Below are the code and all the weights of a small trained network. Each question names an input and a class and asks about switching units off, where a switched-off unit gives its printed mean instead of its output.

import numpy as np


def w(rows, s, z=0):
    codes = np.array(rows[::2]) - 128.0
    scale = np.full(codes.shape[1], s)
    scale[-1] = z or s
    return codes * scale


def f(y):
    return y / 2 * (1 + np.tanh(0.7978845608 * (y + 0.044715 * y**3)))


def log_softmax(a):
    a = a - a.max(-1, keepdims=True)
    return a - np.log(np.exp(a).sum(-1, keepdims=True))


def net(x, mask):
    res = np.array(x, float).reshape(1, 5) / 4 @ E
    y = f(res @ A[0][:, :-1].T + A[0][:, -1])
    res = res + np.where(mask, y, B[0][:, -1]) @ B[0][:, :-1]
    return log_softmax(res[-1] @ U[:, :-1].T + U[:, -1])


A, B = {}, {}
E = w([
[113,104,2],'x0',
[92,238,111],'x1',
[235,157,107],'x2',
[128,128,128],'x3',
[128,128,128],'x4',
],0.0096)
A[0] = w([
[133,129,209,26],'neuron 1',
[107,179,134,138],'neuron 2',
[94,227,119,119],'neuron 3',
[76,112,141,113],'neuron 4',
[197,140,132,94],'neuron 5',
[37,93,158,127],'neuron 6',
[126,136,127,51],'neuron 7',
[136,137,174,23],'neuron 8',
[68,89,145,118],'neuron 9',
[121,117,100,84],'neuron 10',
[160,3,157,123],'neuron 11',
[111,98,45,6],'neuron 12',
[221,139,119,120],'neuron 13',
],0.027,0.0023)
B[0] = w([
[156,150,249,206],'neuron 1',
[110,76,122,183],'neuron 2',
[91,22,95,234],'neuron 3',
[131,177,102,175],'neuron 4',
[145,179,84,181],'neuron 5',
[157,194,63,221],'neuron 6',
[126,125,121,126],'neuron 7',
[148,146,190,167],'neuron 8',
[129,175,80,187],'neuron 9',
[134,140,158,150],'neuron 10',
[77,5,97,253],'neuron 11',
[160,155,254,209],'neuron 12',
[130,206,63,207],'neuron 13',
],0.037,0.017)
U = w([
[95,72,128,175],'0',
[157,211,87,7],'1',
[168,156,251,235],'2',
],0.013,0.0017)

Each question gives the input, the list of numbers given to net, and the class t.
The units are the neurons (one row each of A and B). Each row of codes is followed by its name. A weight is (code - 128) times the scale printed after its matrix; where a second scale follows, it is the last column's (A, B and U).
mask holds one flag per neuron, in row order. A switched-off neuron (its flag False) gives its mean, the last column of its row in B, instead of its output. The means were averaged over made-up inputs and are rounded, as every weight is.
A unit's drop is (log p(t) with every unit on - log p(t) with that unit switched off) / (log p(t) with every unit on - log p(t) with every unit switched off).
The circuit of an input: a set's keep is (log p(t) with only the set's units on - log p(t) with every unit switched off) / (log p(t) with every unit on - log p(t) with every unit switched off). Starting from the 12 units with the biggest drops (on a tie, the unit counted first), units are removed one at a time, each time the one whose removal leaves the highest keep (on an exact tie, the one counted first), for as long as the keep stays at least 0.8.
units of the circuit, in order: the units of the circuit, biggest drop first
most important unit: the unit with the biggest drop
k most important neurons: the k neurons with the biggest drops, biggest first
drop when u is switched off: that unit's drop, to one decimal
input [-7,-4,6,-7,4], class 2: 4 most important neurons : (neuron 1; neuron 6; neuron 8; neuron 9)
input [-7,3,6,7,-8], class 2: units of the circuit, in order : (neuron 1)
input [1,7,-8,3,-5], class 1: 3 most important neurons : (neuron 6; neuron 11; neuron 4)
input [5,4,2,-3,-8], class 2: 2 most important neurons : (neuron 11; neuron 12)
input [-7,-4,7,-5,4], class 1: 2 most important neurons : (neuron 13; neuron 5)
input [-7,8,8,-5,-8], class 0: 4 most important neurons : (neuron 3; neuron 6; neuron 2; neuron 12)
input [-2,1,-1,-3,-4], class 2: 2 most important neurons : (neuron 11; neuron 13)
input [7,6,6,-6,0], class 2: 2 most important neurons : (neuron 12; neuron 11)
input [6,0,6,-7,5], class 1: 3 most important neurons : (neuron 13; neuron 1; neuron 5)
input [-8,3,8,0,6], class 1: 3 most important neurons : (neuron 13; neuron 5; neuron 12)
input [-5,3,-1,3,-8], class 2: 2 most important neurons : (neuron 11; neuron 1)
input [7,-6,0,1,8], class 2: 2 most important neurons : (neuron 12; neuron 3)
input [7,1,-5,8,6], class 2: drop when neuron 12 is switched off : 2.0
input [5,2,-6,3,-7], class 1: most important unit : neuron 6
input [8,-6,-7,-6,-3], class 2: drop when neuron 3 is switched off : 0.3
input [5,-1,8,-5,5], class 1: drop when neuron 13 is switched off : 0.4
